The rows lie along a hidden order. The number after each row says roughly how far along it the row is, from 0 to 10. A new part has a new order.
In the rows, 128 means zero.
[131 159 124 215 154 132 117 122 121 178 126  45  99 122 126 133 136 166
 131 132 183  89 151 103 187 239 132  93 103 161 139 151 186  83 124 212
 130 117 143 149  84 109 132 116  83 126 124  92 120 137 164 123 109  46
 160 118  48 120 131 130 152 119 153 130  94 133 108 106  16 127 122 194
 110 133 172 106 120 127 128]
0
[142 128  80 148 119 107 133 132 154 131 134  97 132 120 120 129 136 117
 105 123 100 137 108 136  97  37 127 134 131 141 124 161 118 135 125 111
 135 151 120 138 134 151 202 157 132 130 117 156 133 115 141 124 119  90
 139 146 157 134 117 132 127 143 123 128 134 122 131 157 140 115 132  56
 153 132 126 117 134 121 123]
7
[140 155  85 214 155 121 124 131 131 178 135  82 107 118 123 127 145 153
  94 138 179 103 149 112 163 170 112 102 126 135 130 153 175 107 106 153
 140 128 128 152 129 138 133 187 115 143 121 135 118 136 158 135 100 111
 162 153  72 122 124 136 152 132 151 127 120 133 107 130  70 125 123 110
 151 129 158 123 131 127 108]
3
[147 175  72 239 121 107 122 114 113 128 126  17 136 137 117 141 167 130
 149 130 150 101 133 107 125 112 163  80  92 186 129 172  87 135 144 119
 108 178  64 143 103 115 182 123  10 144 135 142 121 134 126 150 117  39
 130 127  72 143 140 125 157 141 136 127  87 128 128 159  43 103 126 122
 152 129 132 126 117 108 135]
5
[167 203  51 206 129  98 128 124 118 150 127  81 106 119 112 147 157 142
 134 137 186 127 169 119 166 132 144  61 108 166 122 148 138 148 120  96
 106 142  68 161  52 116 170 129  19 148 140 183 121 122 161 155 109  26
 136 141  78 124 118 128 146 135 175 120  81 127 117 170   1 117 101  98
 143 133 139 106 117 110 135]
8
[150 154  93 176 119 109 125 115 111  96 124  49 139 144 118 131 159 134
 182 126 169 121 144 109 136 101 177  92  97 169 126 148  77 123 152 148
  89 204  78 129  94 123 140 112  40 140 145 143 130 134 164 125 136  25
 144 109 101 137 149 124 144 133 136 127  84 133 129 172  11 120 111 169
 145 129 130 139 109 111 152]
4
[152 165  61 212 119 103 127 119 126 124 129  44 135 129 116 138 162 130
 129 128 148 122 135 117 123  80 148  89 107 170 125 169  97 141 137 103
 110 169  78 146  99 130 192 125  48 141 133 151 127 124 137 144 113  49
 133 132 101 129 131 129 146 144 145 126  95 125 126 167  61 110 120  95
 157 130 128 124 120 111 132]
7
[128 102  98  90 133 122 135 152 174 145 145 193 122 107 126 124 104 107
  49 126  75 145 102 152  79  39  81 170 170 115 124 141 151 148  99  83
 156 109 165 138 203 158 196 201 230 131 101 161 130 108 121 131 116 218
 138 175 187 131  81 128 119 143 118 128 185 118 124 129 227 123 143   1
 172 135 121 119 151 131 100]
9
[142 134  85 155 138 112 130 135 151 147 135 115 119 117 121 125 132 132
  93 129 131 129 130 130 125  82 117 122 138 134 124 153 142 124 114 133
 137 140 135 145 136 151 167 176 151 138 118 154 128 121 152 127 114 108
 153 155 133 125 113 132 133 139 132 128 138 125 121 148 115 123 127  67
 154 133 140 121 133 125 115]
6
[142 125  79 129 121 106 134 134 158 129 135 113 130 118 120 126 129 116
  97 123  93 142 108 141  96  28 124 138 138 134 122 157 116 137 118 108
 139 147 127 138 140 157 197 167 153 132 117 162 134 114 143 125 121  96
 141 152 163 131 115 133 122 143 120 128 143 122 131 157 154 118 131  43
 154 132 125 118 137 124 120]
7
[133 111 113 113 106 115 131 126 148  97 132  99 142 133 122 131 127 115
 146 117 101 140  89 131  81  23 149 157 119 147 129 145  86 135 144 123
 113 176 116 126 130 134 192 112 120 118 123 135 138 115 131 118 135  86
 128 124 171 149 123 119 124 138 115 129 124 122 142 156 129 116 131 104
 142 131 115 123 125 117 147]
6
[ 94  49 202  78 140 153 124 135 145 118 132 154 118 132 140 105  97 130
 127 117  87 121  93 125 106 161 116 185 139 111 140 138 132  85 131 207
 143 114 202 104 215 141 102 148 246 116 117  68 136 138 136  90 142 173
 151 113 146 135 127 125 118 117  90 137 175 134 130  89 210 143 156 165
 115 132 142 137 138 145 120]
0
[151 176  60 229 144 111 125 127 133 175 132  60 110 116 117 135 153 153
  96 136 184 110 160 112 169 144 127  82 116 147 128 160 175 115 110 150
 130 142 105 162  98 133 156 168  87 142 128 146 120 129 174 136  96  59
 157 148  70 125 128 135 153 134 161 124 102 132 110 147  22 120 116 110
 150 132 158 114 127 122 118]
4
[115  87 137  90 140 135 130 148 165 143 143 185 115 113 130 120  95 112
  75 123  73 129  94 145  87  88  86 180 162 117 131 133 151 126 108 129
 160 103 188 130 202 147 174 179 225 123  98 135 130 113 118 122 128 219
 145 159 186 131  82 124 118 134 107 132 184 119 120 111 218 128 146  43
 152 134 130 119 145 132 107]
6
[105  42 194  53 126 145 129 137 150  72 140 197 125 136 132 104  93 113
 145 114  41 147 100 138  79  88 113 191 154 102 133 132  90 110 138 152
 137 142 192  96 218 145 127 131 251 116 119  91 141 120 133  97 158 210
 137 110 214 124 105 117 110 124  91 135 182 126 130 109 223 142 150 115
 131 133 111 144 132 139 126]
4
[158 140  60 147 131 100 136 136 156 149 132 124 121 113 117 124 137 129
  88 129 118 146 133 142 123  47 115 117 148 113 115 154 142 133 108 107
 149 151 119 146 124 163 172 193 151 142 119 174 129 115 167 126 114  99
 150 164 164 118 120 140 125 141 133 125 143 125 124 162 127 124 125  32
 150 132 130 120 136 127 111]
8
[127 100 150  87 109 125 127 125 140  79 129 122 129 137 125 127 114 113
 177 113  99 146 102 127  89  80 162 157 113 159 133 143  83 124 153 155
  98 169 134 114 138 118 172  86 138 114 136 116 141 116 149 109 151  68
 128  99 165 147 118 110 120 127 117 131 128 126 143 143  93 124 131 147
 126 137 119 122 121 120 156]
4
[154 150  57 167 119  99 134 129 157 142 129  84 131 116 115 134 145 125
  96 124 108 140 123 135 114  40 127 114 130 143 119 166 127 140 124 100
 135 151 103 147 111 152 210 149  99 134 119 162 131 111 146 132 111  62
 138 146 149 127 117 135 129 145 133 126 125 120 130 164 112 113 127  52
 149 133 126 111 132 120 124]
8
[145 110  87  84 118 105 136 140 154  97 142 157 125 122 120 117 122 113
 122 124 108 160 117 145  92   9 125 145 148 121 120 144  92 144 119  93
 119 145 140 131 135 164 171 169 204 134 127 179 143 116 150 118 132 112
 144 149 183 119 112 131 111 142 130 127 141 124 128 174 167 133 117  43
 167 132 119 132 133 123 126]
7
[ 94  93 196 141 135 159 115 126 116 103 137 103 118 140 134 125 110 138
 155 120 137 100 131 109 127 214 140 140 104 161 151 143 118 100 148 196
 104 130 174 113 170  95 119  75 152 114 131  60 132 137 124 110 141 148
 132  85  90 133 114 111 141 118 117 135 121 132 118  89  96 133 137 210
 128 137 140 131 117 130 141]
0
[170 160  51 134 103  87 138 125 133  99 129 117 130 123 110 136 152 114
 148 127 121 164 134 141 108  18 141  92 129 148 112 156  73 170 132  40
 107 148  74 143  62 142 199 114  65 139 137 200 137 111 131 148 125  41
 121 137 171 112 117 132 117 146 156 122  95 119 132 194  91 120 104  42
 151 129 105 118 122 109 139]
10
